In the rows, zero is written as 128.
Each row of numbers belongs to one of the things below and depends on some of the facts about them. Some rows are named. Which thing is each other row?

How the things are related:
Q_108 {grigus=Q_734, stiskol=553, mogren=264}
Q_117 {grigus=Q_783, stiskol=414, mogren=444}
Q_123 {grigus=Q_755, stiskol=414, mogren=444}
Q_127 {grigus=Q_820, stiskol=707, mogren=444}
Q_130 {grigus=Q_560, stiskol=414, mogren=444}
Q_136 {grigus=Q_641}
Q_139 {grigus=Q_334, stiskol=553, mogren=264}
Q_144 {grigus=Q_322, stiskol=553, mogren=444}
Q_146 {grigus=Q_136, stiskol=890, mogren=264}
Q_149 {grigus=Q_665}
Q_15 {grigus=Q_100, stiskol=553, mogren=444}
Q_159 {grigus=Q_901, stiskol=553, mogren=444}
Q_161 {grigus=Q_501, stiskol=297, mogren=444}
Q_165 {grigus=Q_72}
Q_168 {grigus=Q_324, stiskol=414, mogren=444}
Q_175 {grigus=Q_142}
Q_176 {grigus=Q_322, stiskol=890, mogren=444}
Q_179 {grigus=Q_861, stiskol=553, mogren=264}
Q_190 {grigus=Q_334}
Q_192 {grigus=Q_142, stiskol=553, mogren=444}
Q_193 {grigus=Q_734, stiskol=890, mogren=910}
Q_195 {grigus=Q_950, stiskol=707, mogren=444}
Q_20 {grigus=Q_861, stiskol=890, mogren=270}
Q_201 {grigus=Q_334, stiskol=890, mogren=444}
Q_225 {grigus=Q_828, stiskol=890, mogren=264}
Q_234 {grigus=Q_545}
Q_240 {grigus=Q_142, stiskol=707, mogren=444}
Q_249 {grigus=Q_861, stiskol=553, mogren=444}
Q_25 {grigus=Q_755, stiskol=707, mogren=444}
Q_256 {grigus=Q_492, stiskol=297, mogren=444}
Q_257 {grigus=Q_492, stiskol=890, mogren=910}
Q_273 {grigus=Q_72, stiskol=553, mogren=264}
Q_277 {grigus=Q_956, stiskol=414, mogren=264}
Q_282 {grigus=Q_734, stiskol=890, mogren=444}
Q_298 {grigus=Q_373, stiskol=890, mogren=444}
Q_322 {grigus=Q_72}
Q_324 {grigus=Q_373}
Q_331 {grigus=Q_299, stiskol=553, mogren=264}
Q_333 {grigus=Q_451, stiskol=297, mogren=264}
Q_340 {grigus=Q_408, stiskol=297, mogren=910}
Q_350 {grigus=Q_783, stiskol=707, mogren=444}
Q_364 {grigus=Q_234, stiskol=707, mogren=910}
Q_365 {grigus=Q_734, stiskol=707, mogren=270}
Q_369 {grigus=Q_322, stiskol=707, mogren=910}
Q_373 {grigus=Q_210}
Q_380 {grigus=Q_641, stiskol=553, mogren=264}
Q_39 {grigus=Q_641, stiskol=890, mogren=444}
Q_393 {grigus=Q_492, stiskol=890, mogren=264}
Q_402 {grigus=Q_492, stiskol=553, mogren=270}
Q_406 {grigus=Q_925, stiskol=553, mogren=910}
Q_408 {grigus=Q_641}
Q_417 {grigus=Q_66, stiskol=414, mogren=264}
Q_418 {grigus=Q_661, stiskol=414, mogren=264}
Q_423 {grigus=Q_901, stiskol=414, mogren=444}
Q_425 {grigus=Q_892, stiskol=553, mogren=444}
Q_441 {grigus=Q_334, stiskol=890, mogren=264}
Q_446 {grigus=Q_66, stiskol=707, mogren=444}
Q_451 {grigus=Q_545}
Q_453 {grigus=Q_661, stiskol=414, mogren=910}
Q_462 {grigus=Q_501, stiskol=890, mogren=264}
Q_467 {grigus=Q_853, stiskol=553, mogren=910}
Q_489 {grigus=Q_956, stiskol=414, mogren=444}
Q_49 {grigus=Q_930, stiskol=553, mogren=264}
Q_490 {grigus=Q_51}
Q_492 {grigus=Q_734}
Q_494 {grigus=Q_853, stiskol=707, mogren=264}
Q_501 {grigus=Q_210}
Q_502 {grigus=Q_299, stiskol=414, mogren=444}
Q_505 {grigus=Q_408, stiskol=553, mogren=270}
Q_510 {grigus=Q_853, stiskol=890, mogren=444}
Q_511 {grigus=Q_324, stiskol=707, mogren=444}
Q_518 {grigus=Q_190, stiskol=890, mogren=444}
Q_523 {grigus=Q_51, stiskol=414, mogren=444}
Q_528 {grigus=Q_210, stiskol=553, mogren=270}
Q_535 {grigus=Q_334, stiskol=414, mogren=264}
Q_560 {grigus=Q_63}
Q_563 {grigus=Q_451, stiskol=553, mogren=270}
Q_57 {grigus=Q_51, stiskol=553, mogren=444}
Q_578 {grigus=Q_408, stiskol=553, mogren=444}
Q_592 {grigus=Q_560, stiskol=890, mogren=910}
Q_6 {grigus=Q_828, stiskol=707, mogren=264}
Q_608 {grigus=Q_408, stiskol=890, mogren=264}
Q_610 {grigus=Q_519, stiskol=297, mogren=910}
Q_611 {grigus=Q_100}
Q_630 {grigus=Q_165, stiskol=553, mogren=444}
Q_633 {grigus=Q_861, stiskol=707, mogren=264}
Q_648 {grigus=Q_734}
Q_650 {grigus=Q_736, stiskol=553, mogren=444}
Q_66 {grigus=Q_63}
Q_661 {grigus=Q_519}
Q_666 {grigus=Q_492, stiskol=553, mogren=444}
Q_677 {grigus=Q_755, stiskol=553, mogren=264}
Q_684 {grigus=Q_783, stiskol=414, mogren=910}
Q_686 {grigus=Q_322, stiskol=890, mogren=264}
Q_689 {grigus=Q_210, stiskol=890, mogren=444}
Q_696 {grigus=Q_334, stiskol=414, mogren=444}
Q_705 {grigus=Q_210}
Q_712 {grigus=Q_451, stiskol=890, mogren=444}
Q_714 {grigus=Q_705, stiskol=553, mogren=264}
Q_721 {grigus=Q_734, stiskol=297, mogren=264}
Q_728 {grigus=Q_711, stiskol=553, mogren=264}
Q_736 {grigus=Q_100}
Q_74 {grigus=Q_755, stiskol=553, mogren=444}
Q_741 {grigus=Q_820, stiskol=414, mogren=444}
Q_753 {grigus=Q_755, stiskol=890, mogren=444}
Q_756 {grigus=Q_648, stiskol=707, mogren=444}
Q_757 {grigus=Q_51, stiskol=414, mogren=264}
Q_759 {grigus=Q_324, stiskol=414, mogren=270}
Q_766 {grigus=Q_492, stiskol=890, mogren=444}
Q_769 {grigus=Q_853, stiskol=297, mogren=264}
Q_774 {grigus=Q_560, stiskol=890, mogren=270}
Q_783 {grigus=Q_665}
Q_791 {grigus=Q_956, stiskol=297, mogren=444}
Q_795 {grigus=Q_408, stiskol=414, mogren=910}
Q_802 {grigus=Q_519, stiskol=553, mogren=444}
Q_804 {grigus=Q_892, stiskol=297, mogren=264}
Q_806 {grigus=Q_560, stiskol=414, mogren=264}
Q_81 {grigus=Q_234, stiskol=297, mogren=270}
Q_818 {grigus=Q_501, stiskol=890, mogren=444}
Q_820 {grigus=Q_930}
Q_821 {grigus=Q_408, stiskol=890, mogren=444}
Q_828 {grigus=Q_930}
Q_83 {grigus=Q_736, stiskol=553, mogren=264}
Q_832 {grigus=Q_373, stiskol=707, mogren=264}
Q_833 {grigus=Q_736, stiskol=297, mogren=264}
Q_835 {grigus=Q_234, stiskol=553, mogren=444}
Q_836 {grigus=Q_66, stiskol=553, mogren=444}
Q_837 {grigus=Q_234, stiskol=414, mogren=444}
Q_838 {grigus=Q_641, stiskol=553, mogren=444}
Q_841 {grigus=Q_492, stiskol=414, mogren=264}
Q_842 {grigus=Q_100, stiskol=890, mogren=444}
Q_845 {grigus=Q_736, stiskol=297, mogren=444}
Q_85 {grigus=Q_501, stiskol=553, mogren=270}
Q_851 {grigus=Q_711, stiskol=890, mogren=444}
Q_859 {grigus=Q_950}
Q_86 {grigus=Q_501, stiskol=890, mogren=910}
Q_861 {grigus=Q_373}
Q_867 {grigus=Q_734, stiskol=297, mogren=444}
Q_881 {grigus=Q_820, stiskol=707, mogren=910}
Q_89 {grigus=Q_755, stiskol=890, mogren=264}
Q_892 {grigus=Q_373}
Q_897 {grigus=Q_165, stiskol=553, mogren=270}
Q_901 {grigus=Q_63}
Q_905 {grigus=Q_901, stiskol=707, mogren=270}
Q_91 {grigus=Q_66, stiskol=414, mogren=910}
Q_912 {grigus=Q_711, stiskol=553, mogren=444}
Q_915 {grigus=Q_324, stiskol=890, mogren=444}
Q_924 {grigus=Q_322, stiskol=414, mogren=264}
Q_925 {grigus=Q_755}
Q_928 {grigus=Q_519, stiskol=414, mogren=264}
Q_932 {grigus=Q_501, stiskol=553, mogren=444}
Q_937 {grigus=Q_100, stiskol=890, mogren=264}
Q_950 {grigus=Q_100}
Q_956 {grigus=Q_711}
Q_969 {grigus=Q_705, stiskol=414, mogren=270}
Q_973 {grigus=Q_711}
Q_975 {grigus=Q_322, stiskol=297, mogren=910}
Q_98 {grigus=Q_373, stiskol=297, mogren=910}
Q_983 {grigus=Q_519, stiskol=297, mogren=264}
Q_985 {grigus=Q_973, stiskol=553, mogren=444}
Q_991 {grigus=Q_519, stiskol=553, mogren=910}
Q_993 {grigus=Q_705, stiskol=890, mogren=444}
Q_995 {grigus=Q_853, stiskol=553, mogren=444}
Q_996 {grigus=Q_451, stiskol=553, mogren=444}

Some rows with their names:
[125  76 141 141 157 147  93 100 180 123 174 140 164 141 159 150 126 123
 154 159 143  98 112 177 150 128 156 139 122] : Q_930
[146  84 160 162 148 135  79 110 187 130 164 153 176 135 155 141 121 118
 158 155 146  97  99 193 154 139 151 156 132] : Q_373
[105  82 130 140 141 168  95 109 185 111 181 156 166 132 149 131 120 137
 155 139 162 100 118 182 132 131 156 149 108] : Q_996
[139  82 154 155 151 139  84 106 185 128 168 149 172 137 156 143 122 120
 156 157 146  97 104 187 153 135 153 150 128] : Q_705
[117  76 138 151 163 150  86 101 187 128 167 141 161 133 165 135 124 120
 153 151 146  94 117 166 149 120 162 143 102] : Q_165
[103  87 140 133 131 154  99 105 183 123 200 174 154 131 117 153 149 121
 140 127 144 103 119 189 138 140 151 151 127] : Q_130
[162 111 177 125 172 148  78 123 155 137 180 159 147 124 153 137 112  83
 147 152 150  99 128 187 196 137 152 164 111] : Q_969
[132 137 175 115 110 197  98 147 165 115 172 171 178 131 130 125 142 135
 198 102 191 103 129 189 147 148 156 132  90] : Q_714
[116 126 163  98 118 207 124 139 164 115 172 163 175 141 131 139 143 141
 202 117 185 108 135 178 150 130 167 117  79] : Q_937
[125  77 139 138 149 152  95 106 175 114 177 138 162 153 167 152 119 122
 153 162 149  96 111 184 154 126 153 150 125] : Q_641
[138 142 189 124  99 189  91 148 167 117 169 173 186 125 133 121 136 130
 197  95 191 106 121 194 153 157 155 130  98] : Q_804
[125  76 140 141 157 147  93 100 180 123 175 141 164 140 159 149 125 122
 153 158 144  97 112 177 150 128 155 140 121] : Q_925
[116 131 162  94 102 218 129 148 157  97 182 162 170 163 147 139 131 139
 200 119 195 104 134 188 159 124 158 139  83] : Q_608
[125  76 140 141 158 146  93 100 180 124 174 141 165 141 158 150 125 123
 154 160 143  98 112 178 150 128 156 139 122] : Q_665
[172 101 160  97 202 173  93 110 151 119 204 159 152 110 159 128 100 100
 145 164 157 123 128 158 177 133 131 121 103] : Q_402
[132 118 160 104 152 167  93 113 160 108 175 154 153 116 152 129 116 109
 152 132 162 112 137 172 176 132 155 135 107] : Q_610
[131 110 167 100 162 166  91 119 155 118 182 157 143 123 139 139 125 106
 154 134 163 106 133 178 170 134 163 146 104] : Q_684
[117 131 161 100 116 204 107 142 159 111 177 162 171 135 132 132 145 139
 197 106 188 104 138 179 145 140 160 120  82] : Q_49
[113  90 141 125 139 153  98  88 186 116 180 147 184 126 157 147 116 147
 152 138 148  89 106 170 142 128 152 139 106] : Q_195
[155 103 166  86 185 189 114 111 164 108 199 173 158 112 143 127 108 120
 157 151 169 132 123 156 161 124 143 115  98] : Q_257

Which thing is each row?
No name comes twice in this set of rows, the named rows included.
[145 113 155 115 170 157  88 110 154 121 177 144 149 122 171 133 106  90
 142 153 148 106 142 171 199 127 150 142 104]  Q_81
[125  83 138 140 147 139  97  96 182 126 180 150 161 138 144 158 141 116
 144 152 131 100 117 179 155 130 147 138 133]  Q_63
[133  88 158 163 131 158  97 118 201 123 169 177 183 130 142 127 113 132
 163 143 161 104 100 198 142 134 152 166 121]  Q_915
[128  69 142 121 169 186 116 102 188 109 208 176 174 124 142 129 109 143
 157 153 168 126 101 164 120 128 141 121 106]  Q_766
[177 117 178 138 165 149  91 123 171 136 164 166 164 123 158 130 103  89
 154 162 147 106 126 190 206 126 145 167 114]  Q_20
[140 103 165 152 126 143  81 100 197 123 174 168 194 118 153 133 110 138
 153 127 153  88  92 186 147 139 141 162 117]  Q_511
[172 115 187 136 169 142  71 128 158 141 175 164 153 121 152 133 110  81
 149 150 152 100 122 195 198 143 150 172 117]  Q_759
[111 132 159 109 121 207 101 142 165 114 172 162 168 129 137 120 144 136
 195  98 191 100 141 170 144 134 164 124  66]  Q_273
[130 126 166  89 133 214 109 139 158 107 195 170 174 126 130 127 139 142
 195 108 195 116 128 169 134 145 149 104  82]  Q_108
[120  89 151 154 128 157  85 111 190 114 178 165 177 125 150 125 114 130
 154 130 163 104 106 192 138 144 151 152 122]  Q_161
[144  67 148 124 183 160  96  96 177 119 200 153 168 128 156 143 116 128
 153 163 154 117  98 161 133 135 140 113 119]  Q_492
[158 132 159 100 158 138  96  89 160 131 187 154 157 114 154 158 126  91
 126 143 119  94 140 162 213 121 128 142 112]  Q_905
[172 117 167  92 188 158  93  92 156 124 197 151 164 109 172 141  99 103
 138 155 142 103 124 148 195 124 129 126  95]  Q_365

Now the same things, written a new way:
Some rows with their names:
[160 102  86 134 137 137 112 108 161 185 148 116 110  68 117  94 138 133
 186 154 180 119  99 129 115 144 131 143 176 149 127  75  85] : Q_783
[146 103  97 162 151 122 139 160 143 181 152 145 104 105 145  67 144 146
 127 152 192  99 108 128 130 166 161 178 189 151 141 109 108] : Q_592
[153 135  87 126 150 151 139 121 182 146 107 126 162  78 145 106 156 126
 210 136 153 138  77 129 121 148 120 132 144 146 139  95 134] : Q_161
[160 146  93 142 140 125 135 109 185 147 123 139 141  95 160 107 174 120
 141 155 171 138  94 137 125 144 105 122 134 170 160  97 107] : Q_836
[160 132  72 120 140 145 139 151 192 145 109 136 174  78 160 102 133 123
 217 126 156 143  56 139 133 152 114 139 138 137 133  93 137] : Q_249
[173 139  85 135 131 137 132  93 178 142 122 134 144  69 135  98 170 125
 180 149 162 137  92 143 120 133 112 127 143 157 149  82 124] : Q_74
[159 102  86 134 137 137 112 108 161 184 148 116 110  69 117  95 138 132
 184 154 180 119 100 130 116 145 130 143 176 149 127  75  86] : Q_190
[172 124 111 148 117 147 135  82 159 145 110 157 142  59 158 111 163 136
 175 137 155 104  83 155 106 109  95 112 132 135 150  87 129] : Q_144
[154 100  80 127 141 140 114 132 167 186 143 117 122  73 128  98 122 132
 200 144 177 121  85 128 121 152 131 149 174 141 121  81  91] : Q_210
[160 101  85 133 137 137 112 109 162 184 148 117 110  68 117  95 139 132
 185 153 179 119 100 130 116 144 130 144 176 149 126  76  85] : Q_149
[166 135  77 126 136 141 136 126 187 144 115 135 161  75 149 101 148 124
 202 136 158 140  71 140 128 145 113 134 140 146 140  89 132] : Q_932
[176 146  98 133 146 143 150  87 175 147 122 157 148  76 128  98 166 133
 184 148 164 135  85 134 113 146 116 121 135 165 141  74 117] : Q_502
[162  96  85 150 134 131 130 140 144 175 156 157 114  85 121  57 129 159
 162 156 183  94 103 144 130 151 165 194 185 140 137  86 124] : Q_467
[172 129 102 148 162 137 167 129 150 130 132 180 162 133 147  80 157 122
 122 156 182 107  99 134 124 173 145 154 146 178 168 107 137] : Q_417
[175 147  98 133 146 143 150  87 174 146 122 156 148  75 127  98 167 133
 183 148 165 135  85 134 113 146 116 122 136 165 141  75 118] : Q_523
[183 116  83 145 137 144 147 121 148 121 131 152 163  98 130  70 157 118
 157 151 168 108 102 149 126 151 146 163 160 158 166 100 162] : Q_139
[173 161  86 151 137 142 138 102 177 160 120 125 147  56 122 105 178 106
 178 129 139 146 111 143 108 145 121 121 151 150 142  96 123] : Q_282
[164 161  90 144 144 148 135  92 179 160 118 132 153  66 119 109 176 115
 183 140 134 141 113 141 105 144 125 132 144 152 146  94 123] : Q_867
[171 138  91 143 139 141 137  95 171 144 118 117 138  62 134  97 182 115
 183 140 162 139  95 133 116 138 116 114 155 156 144  90 126] : Q_851
[171 117  93 145 151 154 151 114 143 124 123 144 163 102 126  75 163 118
 165 151 162 106 108 138 120 153 153 162 165 158 166 106 164] : Q_769

Rows to name:
No name comes twice in this set of rows, the named rows included.
[179 100 113 165 131 156 157 112 122 128 114 159 154  82 153  83 161 121
 156 128 160  79  96 152 108 130 134 138 161 134 161 114 170]  Q_686
[191 158  87 156 150 152 164 122 153 152 137 186 180  95 102  81 148 109
 154 133 136 115 120 155 107 174 161 170 149 156 154 100 152]  Q_841
[158 109  78 131 160 161 157 169 157 126 112 146 191 111 151  81 128 118
 201 129 157 113  74 133 132 172 155 175 160 138 150 117 177]  Q_804
[169 123 116 155 125 150 141  86 153 148 105 140 136  53 158 111 174 128
 178 127 154 109  87 145 102 114  99 101 144 133 145  95 132]  Q_176
[150  96  94 150 148 141 133 133 139 176 148 147 114  88 117  62 137 161
 171 157 178  93 109 132 123 153 171 191 190 140 136  92 126]  Q_610
[167 140  89 143 137 116 127 105 186 136 129 154 137 105 163 121 158 126
 157 156 172 131  99 148 117 159 110 121 129 181 160  93  97]  Q_446
[180 175  78 149 128 140 132 101 188 167 127 145 159  58 115 108 165 106
 173 132 126 146 117 158 106 146 121 138 138 148 145  91 120]  Q_666
[180 102  69 134 141 142 145 162 160 113 126 170 182 116 154  88 109 123
 202 133 163 105  78 156 129 180 153 173 152 153 154 105 163]  Q_832
[184 107 119 154 138 159 168 103 125 128 119 197 163  96 145  83 146 138
 156 137 166  74  87 151 106 137 135 145 144 143 159  96 160]  Q_924
[165 130  82 169 139 137 136 152 146 203 157 151 122  68 101  68 135 133
 158 129 146 107 131 150 112 166 177 193 192 129 128 103 122]  Q_257
[162 138  95 136 146 147 134  85 173 143 115 124 143  72 130 102 180 126
 188 152 157 135  99 131 113 136 121 123 148 158 149  87 125]  Q_791
[163 139  84 116 155 150 156 144 188 149 110 157 177  85 153 104 130 132
 220 125 160 141  50 129 125 164 118 134 131 145 125  85 131]  Q_168
[171 109  70 130 145 152 153 177 162 123 119 155 192 108 155  75 119 117
 195 128 162 114  66 144 140 169 148 177 156 138 150 111 175]  Q_179

